Below is a small trained network, with its code and all its weights. Each question gives an input and a class and asks what happens when units are switched off, that is, made to give their printed mean instead of their output.

import numpy as np


def w(rows, s, z=0):
    codes = np.array(rows[::2]) - 128.0
    scale = np.full(codes.shape[1], s)
    scale[-1] = z or s
    return codes * scale


def f(y):
    return y / 2 * (1 + np.tanh(0.7978845608 * (y + 0.044715 * y**3)))


def log_softmax(a):
    a = a - a.max(-1, keepdims=True)
    return a - np.log(np.exp(a).sum(-1, keepdims=True))


def net(x, mask):
    res = np.array(x, float).reshape(1, 3) / 4 @ E
    y = f(res @ A[0][:, :-1].T + A[0][:, -1])
    res = res + np.where(mask, y, B[0][:, -1]) @ B[0][:, :-1]
    return log_softmax(res[-1] @ U[:, :-1].T + U[:, -1])


A, B = {}, {}
E = w([
[52,159,92,205,210,153,179,145,111,212,145],'x0',
[100,77,8,233,182,105,75,108,159,111,97],'x1',
[81,117,150,108,92,76,83,45,144,136,198],'x2',
],0.015)
A[0] = w([
[35,134,160,120,160,57,131,76,131,166,237,66],'N1',
[119,157,127,197,182,160,187,103,69,225,135,213],'N2',
[1,170,80,137,147,147,200,166,106,186,157,214],'N3',
[165,201,180,102,85,113,171,120,100,151,100,115],'N4',
[227,124,149,128,116,128,102,126,141,48,57,143],'N5',
[185,169,189,104,100,190,159,146,108,167,148,82],'N6',
[166,23,41,146,160,125,40,105,168,121,60,108],'N7',
[161,108,108,81,79,60,99,88,134,74,147,160],'N8',
[126,81,64,186,132,75,109,140,171,105,130,129],'N9',
[142,76,130,77,100,87,132,103,140,110,49,238],'N10',
[178,88,127,145,63,115,63,180,181,64,121,174],'N11',
[174,128,115,134,172,195,183,225,95,98,20,1],'N12',
[145,109,89,161,157,116,139,201,133,86,47,101],'N13',
[73,74,139,147,140,17,55,57,187,121,187,1],'N14',
[166,197,207,91,118,121,160,153,64,145,177,71],'N15',
],0.0092,0.0023)
B[0] = w([
[51,183,208,165,150,40,149,156,202,75,143,229],'N1',
[237,202,107,160,151,121,119,123,115,132,71,245],'N2',
[142,207,97,180,173,133,1,128,46,92,10,251],'N3',
[118,65,116,106,71,210,143,110,77,181,134,204],'N4',
[208,224,159,158,207,107,37,104,120,71,58,214],'N5',
[199,76,126,160,95,153,131,123,124,202,221,209],'N6',
[118,78,128,59,92,156,76,33,75,217,200,246],'N7',
[195,204,124,158,125,101,114,128,140,54,20,236],'N8',
[139,62,123,90,53,240,94,60,69,221,141,216],'N9',
[211,219,99,142,190,148,155,121,30,99,127,198],'N10',
[180,201,177,246,153,133,66,86,125,148,98,217],'N11',
[60,105,244,70,181,77,204,219,220,27,157,222],'N12',
[56,87,231,67,82,206,195,212,197,105,253,195],'N13',
[40,134,188,40,107,103,208,210,206,90,212,250],'N14',
[71,107,97,105,21,205,102,129,115,176,191,228],'N15',
],0.007,0.016)
U = w([
[171,184,120,162,167,110,68,93,80,112,2,250],'0',
[134,21,117,96,77,162,101,83,82,235,185,114],'1',
[100,114,187,87,137,87,176,163,224,54,168,16],'2',
],0.015,0.0022)

Each question gives the input, the list of numbers given to net, and the class t.
The units are the neurons (one row each of A and B). Each row of codes is followed by its name. A weight is (code - 128) times the scale printed after its matrix; where a second scale follows, it is the last column's (A, B and U).
mask holds one flag per neuron, in row order. A switched-off neuron (its flag False) gives its mean, the last column of its row in B, instead of its output. The means were averaged over made-up inputs and are rounded, as every weight is.
A unit's drop is (log p(t) with every unit on - log p(t) with that unit switched off) / (log p(t) with every unit on - log p(t) with every unit switched off).
The circuit of an input: a set's keep is (log p(t) with only the set's units on - log p(t) with every unit switched off) / (log p(t) with every unit on - log p(t) with every unit switched off). Starting from the 12 units with the biggest drops (on a tie, the unit counted first), units are removed one at a time, each time the one whose removal leaves the highest keep (on an exact tie, the one counted first), for as long as the keep stays at least 0.8.
circuit, biggest first: the units of the circuit, biggest drop first
k most important neurons: the k neurons with the biggest drops, biggest first
drop when u is switched off: that unit's drop, to one decimal
input [-3,-3,3], class 0: 2 most important neurons	N7, N12
input [0,6,-6], class 1: circuit, biggest first	N7
input [-6,-4,-7], class 2: 3 most important neurons	N12, N3, N2
input [4,4,-7], class 2: 2 most important neurons	N12, N13
input [0,8,-7], class 1: 2 most important neurons	N7, N9
input [7,5,8], class 2: 2 most important neurons	N14, N1
input [-3,-5,-7], class 2: 3 most important neurons	N12, N7, N9
input [-2,-6,-7], class 2: 4 most important neurons	N12, N7, N9, N5
input [3,4,-7], class 2: 2 most important neurons	N12, N13
input [-8,-6,7], class 0: drop when N8 is switched off	1.1
input [5,6,-2], class 1: drop when N11 is switched off	0.1
input [3,-5,-8], class 2: drop when N12 is switched off	4.0
input [-6,-3,-1], class 0: drop when N10 is switched off	0.0
input [6,-5,2], class 0: most important neuron	N3
